B:
1: [  70  -18 -237 -230 -142  119   22 -181  119  -23  138  103 -304  -83
  -83  166    5  254   39    3  -75   97]
2: [ 128  -50  -92 -331 -224 -174  146  -18  -14 -327  -46    1 -155  -31
   91  176  -87  -30   83  -11  -44  204]
3: [  15  118 -152   -7   88   30  -48   12   66  180   54 -197   31   96
 -207  104  143  254  109  -13  -87    9]
4: [  69  161   85  -61  181 -115  -22   58   55   63  131 -229  -23  196
 -142  110  325  105  156  -52 -257   53]
5: [-376  -13 -174 -159  129   33 -108  -12   18  239   12 -142  -41 -233
   -9    5  324   86  -75 -172  -37   52]
6: [ 130   41 -150  171   80  -71  -15   39   60  -61  -57  -64   26   37
 -197  228   67   76   69   31   -3   29]
7: [  93   62  -95  227  290 -167 -108   45  -23   95 -160 -104  119   -6
  -64  180  150 -146   45   42   15   46]
8: [  22 -210 -353  191  100   -5  -77  144 -203  203 -320  -12  209 -108
   48  176  -39 -173 -194 -114  501   17]
9: [-149 -136 -341  -37   68  163 -140  167 -105  469 -131 -263  151   54
 -126   41   92  196 -125 -163  277   -9]
10: [ -53  -27   21 -506  -63 -106   69  137  -59   -8   76 -229 -121  121
   61   92  278  101   91 -180 -150  133]
11: [  61  230  -90  191  173   -4 -168 -364  191  201  100  -38 -119  -22
 -158  -68  -86   42   80  208 -260  183]
12: [  44  -99 -218   39   34  121  -98  131  -30  274  -32 -201   48  185
 -212   97   75  201  -73 -107  163   28]
13: [  48 -175 -389   64  -30   38  -34  127  -50   17 -233   -1   45 -109
 -104  292  -35   82  -63  -37  289    0]
14: [  69   41   25  159  -49  -97  -73 -135  131  -83   23 -157  -87  137
 -205  -75 -161  -23  -11   96 -168  280]
15: [ 115 -124 -140   42  -23  135  -29  157  -47  145   68 -141    0  250
 -233  142  147  212  -82 -178  192    7]
16: [  83  -61 -388    3 -105   91   12   66   62  -17 -101  -32  -15  -48
 -219  292  -49  305   47    9  128  -30]
17: [  67   87 -237    0   11   65  -19   45   81  115   22 -170   23  103
 -271  190   68  348  122    7  -51  -24]
18: [-270 -225 -243 -359  -54 -102  -89  120 -125  159 -295 -220   -4 -175
  176   17   -7 -116 -117  -97  125  215]
19: [-177    4 -111   83  111  -49  -80  -91   58   24   -1  -30  -59 -193
  -53   32  164  -54  -77  -57  -28  116]
20: [ 196  -69  -55 -102  -63   37   85  -12  -49  -92  170   98 -163   92
  -23  185  163   45  -36 -172  121   58]
21: [ 220   24  -67  -26   -8   35    5 -165   16   24  157   87 -172   87
  -42   88   20   24   -2  -27   12  126]
22: [ 158  170   89  240  363 -232 -111  -40  -41  142  -46 -131  125  122
   -1   52  174 -269   65   48  -87  117]
23: [ -52  -75 -107 -346 -143  -95   -7   25  -13   21  -78 -222  -92   52
   28    7  -70   45   26  -22  -74  234]
24: [  76  190   53   86  241 -123  -36   25   36   80   87 -178   68  140
 -135  112  296   34  131  -37 -168   23]
25: [ 223  -30   39  110   46    5    8  -33  -64   23  151   19  -62  205
  -68   63  112  -86  -85 -135  127  113]
26: [ 122  -18 -170 -117  -47   97   13 -119  -24  103  129   67 -138   29
  -19   91   40  102  -26  -93  104   75]
27: [  -2  125 -141  234  301 -142  -62   35 -132  219 -163 -122  294  -70
   33  100  144 -173   12  -50  176  -15]
28: [ -61  -48   15   37   10 -145    1    4   55 -238   12  -25 -110  -83
  -66  115  162 -107  -44  -77  -79  164]
29: [ 134    1 -293  206   94  -13 -101  -19   35  118 -177  -57   67  -15
 -158  182 -107   54   20  107  105   53]
30: [  56  209  120 -125  117 -122   44   -4   26   16  190 -205   -6  184
  -86   51  284   93  165  -84 -237   72]
31: [ 254   99   42 -247 -189 -164  121 -102  118 -322  115  -79 -222  173
  -82  125  -96   99  199   88 -295  232]
32: [-140   64  -78   89   82   -3 -113 -147  148   61   82  -77 -118  -97
 -167  -13  120   69  -24    2 -169  144]
33: [-132  -97 -233  282  107 -200 -127  -83 -187  163 -423  -83  293 -248
  193 -126 -315 -494 -229   28  383  254]
34: [ -72  148  -89  -46    0   79  -45 -205  192   73  230  -73 -189  -16
 -214   -4  114  266   67    8 -249  109]
35: [  40 -136   34 -280 -101  101   38  122   -9   11  259 -112 -224  248
 -143  112  331  218  -49 -271  -25   80]
36: [  69   82 -225   98   66  -11  -15   40   60   38  -43 -114   64   12
 -211  214   78  200   99   16   -5  -16]
37: [ -36 -134  -77  -82   72   62  -18  123 -194  245   51  -88   44   95
   42   41  269  -47 -165 -300  295   34]
38: [ -26   76   60  121  -22  -56  -66 -116  161  -62  122 -193 -103  131
 -257  -75    3   66    2   28 -230  229]
39: [-167  -95  -32 -130  -90  -43   -7   39  108 -182   76 -105 -201  -54
 -153   90  203  104  -44 -124 -146  156]
40: [ 214  -53 -128  130  -50  112  -38   54   21   99   80 -126  -32  284
 -290  103  -11  212  -34  -59  101   66]
41: [ 185 -367 -311   55  -85  -43   60  213 -116 -312 -241  233  -98 -155
    1  479   63 -122 -156 -136  415   24]
42: [ -98   42  -12  301  237  -86 -215 -120  116  139  -40 -124  -28  -44
 -163  -47   89 -143  -78   63 -126  191]
43: [  14  -48  -77 -231   -7   94   13   18 -106  211  158  -74  -73  115
   19   38  223   91  -70 -232  129   54]
44: [ 133  158 -126   24   -4  169  -58 -247   75  318  230  -88  -68  190
 -187  -95  -81  253   36   13  -43   99]
45: [  99 -258 -136   56   38   61  -92  178  -62   75  -61  -53  -87  138
 -141  202  166    9 -155 -146  208   80]
46: [  18 -128 -165 -163 -228 -135   61  -25   23 -278 -136  -23 -138  -97
    6  117 -182  -48  -26   20   18  248]
47: [  55   56 -213  -18   13   10   16   94   68   -8  -10 -141   27   46
 -225  252  139  282  123  -22  -35  -32]
48: [  23 -195 -331   85  114  -47 -126  187  -80  144 -330 -100   84  -60
  -56  253   20  -41  -75   -9  234   46]
49: [ 101  -25  -71   46  216 -334  -55  -59 -237   61 -333    4  163 -148
  356   38 -100 -599  -69   30  222  235]
50: [  53 -118 -115 -345 -286 -148  131  -40   10 -358  -51   15 -216  -86
   72  148 -124  -26   25  -25  -39  246]
51: [ 142  219   50  215  275 -225  -16  -88 -106  107  -32  -87  211   59
   77    1   81 -288   62    4   32  100]
52: [  44  -64 -306  -33  -77  116    9   97    6   82  -22  -90    7   44
 -202  206   42  296    5  -88  161  -27]
53: [  85  -35  -28  -69  -37  125   12   98  -39  167  210 -181  -32  310
 -197   45  206  230  -46 -229   84   39]
54: [  68  242  -50  344  291   67 -272 -370  -16  699   55 -222  171  202
  -70 -388 -223 -125  -75  127   33  230]
55: [-222 -441 -314 -169  -79 -241   -6  174 -233 -237 -508  123  -10 -487
  357  240  -36 -493 -280 -154  439  217]
56: [  70  -31  -53 -348 -220 -117   89  -12   -2 -176    8 -136 -144   90
   19   60  -80   49   69  -28  -99  232]
57: [ 348  -47  -99  128  -57  -52   89 -155  -26 -252   70  277 -161  -12
    3  231  -62 -149  -42  -15  169  120]
58: [-181  -98  124   11  181 -262 -101  -42  -65  -65  -84  -36  -81 -166
  171  -37  216 -464 -162 -115  -35  274]
59: [-147   37  -36   80   98  -43  -99 -100   98   46   65  -99  -76  -76
 -127  -18  151  -11  -46  -38 -122  153]
60: [  51  138 -114 -173  -71  122  -39 -251  243   57  274  -40 -321   51
 -239   43   43  373  134   75 -331  128]
61: [  86  -53  -91 -326 -213 -147  116   -7  -20 -240  -37  -51 -134    4
   69  132  -81   -7   66  -25  -42  209]
62: [  67  112    9   30  170 -208  -21   -7 -101   96  -89 -166  149   69
   73    8   46 -209   48  -19   14  141]
63: [ 161  240 -191   69  -21   68   -7 -396  199   38  190  102 -183  -56
 -150   38 -146  211  135  165 -182  110]
64: [ 139  146  120  -68   79 -172   29  -39  -14  -24  101 -159   -8  195
  -19   20  122  -70  113  -29 -160  158]
65: [ 136   37 -277  112  -12   49  -30 -254   61   33    1  168 -112 -153
  -45  117 -148   26  -17   82   94   96]
66: [ -98 -105  -28  -97  -78  -95  -34   28   77 -145  -21 -140 -157   -7
 -109   52   66   -1  -49  -50 -121  220]
67: [  47   66 -217  109   19   23  -58 -271  133  -15   37  126 -164 -185
  -93   97  -71   40    7   99  -54  125]
68: [ -31  131 -162  271  183  -51 -121 -270   85  121  -28   41    4 -192
  -53  -10  -48 -109  -24   98  -19  130]
69: [ -29 -197 -168 -272 -238 -153   72   30  -24 -299 -163  -11 -158 -148
   84  154 -113  -98  -45  -41   49  246]
70: [ 184  115 -187   52    1   65  -23 -298   48  128  107  104 -102  -16
  -40   28 -143   55   27   69   27  116]
71: [ 309  -63   30  295    9  -18   14  -15  -46  -98   91   49  -29  236
 -150  104   -2 -125 -100  -88  196  134]
72: [  -8   25 -325 -273 -147  152   46 -181   83   54  136   95 -220 -152
  -46  147   24  315   53  -41   -9   33]

[-179  -90 -166   52  -70   35  140 -244 -123   23 -129 -178 -205 -171
 -118 -245  -31 -367  156  282  105    0  103  156 -280 -105   67  -84
  -47  265  -79]
1
[-120   88   41  110   -6 -132   81 -148   32  162  241   40  -61 -113
  -38   52 -139 -323  296  -28  -48   98 -211   25  -81  291   22  -75
  -54  -61  126]
31
[ 369  192  202 -134    2 -269 -150  102  128  330  192   79  -62 -123
   36  145 -267  318 -111 -390 -291   50   -5  -10  143  102  -49   37
  -39 -291  189]
22
[ -35  -66  -22   48  -98   59  243  -90   26  -24 -107  -40  -38  -33
 -168  -53   96 -223  -31   -4  -17   66  292   86    0   44   28  -61
  259  -89  -92]
8
[  55   25 -103   65   64  -63 -165   74  -65   60   -8   75  -23  -81
 -157  127  -92  272 -135 -106 -152 -186  -66   -5  102   18   18   26
  -42  -15  -84]
59
[  57   27  178  -23   11 -223  110   47  -83  100   56  159  -95   -1
   -4  198 -108 -158  237    5   26 -118  244   16  -88   70  112  -67
  316  140  -14]
25
[-147   58  141  164 -113   52  121  -96 -101  -44 -210   -9   37   99
 -186   62   15 -192  -21 -116   64   71  316  -35  143   92  -75   19
  283 -102 -150]
40
[-115  -59  -53  184 -102   46  -36 -266 -140  177  -93 -152 -106 -180
 -240  -41  -44 -287  107  195   26 -107   57   -5 -165  -68  -32   -1
 -176  179 -117]
67
[ 371  148  104  -98  -35 -206 -101    5  147  356   90   -7  -57 -194
  -32   89 -225  353 -267 -375 -387   79   81   74  185   24 -100   46
 -103 -401  133]
7
[ 251  105   10  -36  -58  -87  -53  -83  127  265  -37 -100  -52 -187
  -84  -28 -147  278 -315 -304 -340  121  129  113  185  -20 -133   33
 -108 -404   58]
36
[   6  -18   62   12  -73   16  218   43  -28  -93 -155   49  -14   70
 -131   19   59  -89  -84  -98   22   33  374   47   80   30   30  -33
  384  -66 -127]
15
[  50  -30   22   75 -239  220  218 -105   64   43 -110 -166   19  -52
 -332 -146   97 -212 -289 -118  -36  221  201  -11   74   31  -98   33
   -4 -203  -91]
17
[  49   67  262   88   32 -302    7  -32  -76  219   56  200  -39  -13
    5  373 -148 -114  300  -81  -68 -182  280  -37   16  131   43  -45
  329   10   -6]
71
[ -12   -6    1  124 -136   90   10 -250   61  154 -109 -167  -12 -118
 -189  -98   30 -164  -52 -120  -94  108  164   -9   59   46 -112   12
   -2 -228   -7]
29
[  87   35   64  -18  -67  -12  124   79  107   50  223   86   -2  -18
 -133   21  -15 -166   47 -153  -26  106 -101  -56   -2  242   59  -38
   87  -91   89]
62
[-142    5  -17    7  -74  -35  207 -112 -154  -19 -132  -84 -177  -57
  -74 -141  -88 -299  109  174  123   59  196  136 -183  -63   58  -59
   96  227  -99]
26
[ -81   96  -45  169  144 -106 -321   25  -46   48   13  139   60    0
  -77  225 -111  312   32 -242 -155 -205 -165 -100  228  176  -28   29
   60 -144  -23]
38
[ -80   -2   62   15  -49 -120  107 -129 -108   97  -17  -29 -162  -87
  -31  -32 -108 -336  273  146   97  -29  158   59 -213   -3   77  -69
  108  222   -8]
21
[ -60  -49   24  178  -43   26  231  210 -176  -52  212  234   46   33
 -386  336  -11 -260    3  167   80 -192 -163 -105  -95  208  144  -10
   -4  305 -232]
58
[  19  -89  -86   10 -105  103  202 -105   74  -11 -113  -93  -60  -88
 -162 -145  106 -161  -97  -32  -48   94  255   98   -9   -6   13  -57
  179 -125  -52]
52
[ -56    7  104   16 -108   66  319  144 -116 -192 -121   85    0  155
 -203   31   57 -187 -109  -43  146   80  296   10   47   74   61  -16
  372   75 -187]
53
[  33  -32   85  215 -113   12  231   81 -120  111  161  148   65  -47
 -413  365  -27 -229 -113   80  -70 -135  -15  -70  -11  166   29   19
  -62   89 -219]
28
[-155 -132 -214   16 -133  137  243 -224 -102  -37 -149 -230 -208 -175
 -181 -347   37 -428   63  331  146   68  118  169 -314 -142   78  -86
  -70  283 -107]
72
[ 166  217   99 -109   81 -295  -72  118   62  172  200  132  -80  -72
  104  108 -286  255   -3 -306 -221   85 -131   78  114  178   11  -15
    9 -203  164]
64
[  34  -70  -90   42 -114  118  181 -126  126   28  -72  -97  -14  -97
 -182 -125  119 -144 -128  -98 -105  127  198   76   49   58  -22  -49
  138 -238  -28]
48
[ -34    0   54  -43  -97   20  425  216 -157 -222 -102  104  -60  125
 -197   19   11 -181 -151   69  147   74  284  103  -37   17  117  -39
  329  196 -227]
37
[  18  -82  -16  -82  -26  -31  360  197  -70 -173   17  160  -91   55
 -121   40   52 -215   40  114  120  -47  239   93 -132   41  215 -103
  390  239 -134]
35
[-211  168  -25  233  181 -156 -387  -95  -71   69  -14  111   56    2
    5  213 -173  282  158 -278 -150 -163 -203  -89  268  233  -78   18
   47 -208   23]
14
[  57   -4  112  -44  -66 -195  306    3  -97  120   40   70 -169  -88
  -56   94 -133 -308  148  165   19  -22  269  144 -214  -10  120  -82
  177  209  -68]
20
[-152  178  -16   29   47 -221 -217 -270 -157  171 -201 -165 -221 -151
  138 -156 -323   87  154  -35  -60   35   54  166  -26 -101  -89   -2
 -113   16   48]
70
[ 399  127   79 -193  -17 -178  -10  186  161  204  175   69  -62 -118
  -26   48 -183  339 -273 -347 -291  101    6   67  127   65    2   14
  -14 -277  136]
4
[ 318  226  186 -135   36 -324 -140   95  108  315  219  102  -86 -125
   91  147 -322  302  -51 -371 -295   65  -65   34  128  130  -30   19
  -52 -259  207]
51
